80	187	44	132	227 -> 44, 227

-38	15	-37	-31	8	46	-44 -> -31, 46

348	653	801	178	609
73	606	525	379	882
173	688	991	204	383
-> 525, 991

94	9	15	200	119	99	104
91	21	162	205	97	171	70
98	144	190	52	97	129	169
-> 205, 205

24	21	17	95	85	82	56 -> 95, 95

8	2	7	7	7	4	9 -> 7, 9

121	-10	-449	-798	342	-112	539 -> -798, 539
---
[-39, 9, 12, 40] 40, 12

[7121, 1067, 6469, 7810] 7810, 7121

[3091, 1607, 5659, 9516, 5101, 5418, 5059] 9516, 5659

[[13, 367, 586, -474],
 [-629, -451, -921, 48],
 [-412, -102, -643, 32]] 586, 367

[[402, 212, 759, 54],
 [358, 303, 758, 67],
 [389, 320, 513, 300]] 759, 758

[[7701, 6730, 9937, 7749, 6686, 6706, 6344],
 [6994, 6100, 5351, 5239, 2976, 6380, 4756]] 9937, 7749

[[19, 26, 71, 29, 72, 25, 81],
 [78, 0, 51, 50, 63, 58, 93]] 93, 81

[103, 72, 157, 164, 156, 191, 45] 191, 164
---
[-2.66  5.14 -4.25  3.56  7.78] ⇒ -2.66, 7.78

[-0.72  0.05 -2.11 -6.95 -1.45] ⇒ -0.72, -1.45

[-7.63 -2.31 -3.07 -0.03 -2.79] ⇒ -7.63, -2.79

[-0.78 -6.90  1.30 -1.03  1.81] ⇒ -0.78, 1.81

[[-8.37  6.48 -3.37 -1.76 -2.18]
 [ 1.90 -2.85  0.48  1.69  1.61]] ⇒ -8.37, 1.61

[ 0.70 -0.42 -1.10 -7.20] ⇒ 0.70, -7.20

[ 1.02  6.65  4.06 -1.20  0.62  1.40 -7.21] ⇒ 1.02, -7.21

[ 0.65  0.37  3.24 -1.02  8.14  3.06  0.76] ⇒ 0.65, 0.76
---
[[ 5.95  0.14 -0.27  4.97  1.07]
 [ 3.25  2.06 -5.15 -4.05  2.05]] → 3.25

[[-4.41 -2.73  3.25 -3.36 -1.70 -7.05 -7.43]
 [ 8.18  8.10 -7.17 -2.91  7.19  7.83  0.74]
 [ 7.63  4.72  8.39 -6.52  8.39 -4.56  3.61]] → 8.18

[[-0.02 -1.08  3.20  1.64  4.80]
 [-0.14 -6.03 -3.63 -0.17 -0.87]
 [-6.83  0.57 -4.72 -6.46 -4.19]] → -0.14

[[ 0.94  1.76  2.38 -2.25 -2.48 -1.89 -1.87]
 [-1.53 -0.71 -4.21  6.75  6.25  3.33  7.17]] → -1.53

[[ 7.43  6.70  2.50  4.23 -3.49 -1.81 -6.21]
 [ 3.99  1.53 -4.33 -4.88 -5.26 -6.46 -4.85]] → 3.99

[[ 1.36  5.38  2.66  3.43 -0.06]
 [-8.04 -2.01  5.61  6.17 -3.49]
 [ 2.71 -0.32  2.56  7.23  1.91]] → -8.04

[[-1.61  3.05  6.18  4.28 -5.72 -4.88]
 [ 0.64 -5.25  3.14 -7.40 -3.11 -3.52]
 [-2.91 -5.00 -6.66  1.03 -0.73 -2.12]] → 0.64
---
array([-5.57, -6.66, -2.16, -1.64,  3.07]) Answer: -6.66

array([[-1.36, -1.26,  2.54,  7.27, -0.52, -2.04, -1.22],
       [ 1.84,  1.86,  0.41, -1.36, -5.12, -3.65, -0.01]]) Answer: -1.36

array([ 5.66, -2.00, -6.02, -3.23,  3.69, -1.69,  3.06]) Answer: -3.23

array([[-4.61, -4.08, -4.66,  3.31, -1.89],
       [ 5.01,  7.97, -1.31, -7.19, -6.02]]) Answer: 7.97

array([ 0.93,  0.43,  6.09,  0.71, -1.89, -1.40]) Answer: 6.09

array([ 7.13, -2.73,  6.86, -1.34,  1.39, -4.44,  6.59]) Answer: -1.34

array([ 2.57, -8.09,  4.43, -5.98, -4.69, -4.78, -3.15]) Answer: -5.98
---
array([944, 661, 211, 644, 413,  97]) ==> 661

array([[5189, 7155, 2854, 4217, 6735, 3515],
       [7686, 4305, 7063, 2435, 8763, 3503]]) ==> 7155

array([ 740, -640,  -70, -814]) ==> -640

array([895, 175, 297, 101, 407, 941, 883]) ==> 175

array([ 50,  -4,  22, -43, -32,  -7]) ==> -4

array([ 175,  166, -615,  143,  896]) ==> 166

array([-397,  -60, -646,  905,  264]) ==> -60

array([[  43,  244,  151,  146,  188],
       [ 487, -740,  -75, -384, -747],
       [ 683, -359,  510,  279,  829]]) ==> 244

array([183, 718, 980, 757, 310]) ==> 718
---
array([[-6.99,  0.35, -6.81, -6.33, -6.25, -6.95, -5.40],
       [-5.45, -5.75, -5.03, -4.13, -4.36, -5.10,  2.91],
       [-4.36, -5.56, -4.78, -4.28, -5.31, -4.04,  4.75]]) Answer: 2.91

array([[ 0.14, -0.33,  0.44,  0.24, -0.97, -0.54,  0.11],
       [ 1.05,  0.61,  0.49,  3.82,  6.24, -2.06, -0.28],
       [-0.16, -0.29, -0.25,  0.94,  0.11,  0.13,  0.09]]) Answer: -0.28

array([[-2.25,  4.93, -1.12, -2.54],
       [ 3.74, -7.50,  1.03,  4.43],
       [-0.41,  0.84,  0.20, -0.56]]) Answer: 4.43

array([[-0.74,  0.10, -0.77,  4.21,  6.38],
       [ 2.74, -0.02, -2.96, -0.09,  7.09],
       [ 0.07,  0.14, -1.28,  0.34,  7.74]]) Answer: 7.09

array([[-1.21, -0.88,  1.56, -4.83, -1.94,  4.62],
       [-0.43, -0.75,  1.97, -6.04, -2.07,  5.47],
       [ 2.19, -2.81, -2.25,  2.91, -1.83, -2.37]]) Answer: 5.47

array([[-1.04, -0.22, -0.18, -1.52, -1.15,  1.10, -0.78],
       [ 1.66,  0.39, -6.69,  0.63, -0.21,  0.89, -0.29],
       [-1.68,  2.06, -1.00,  0.36, -2.19,  1.71, -0.69]]) Answer: -0.29
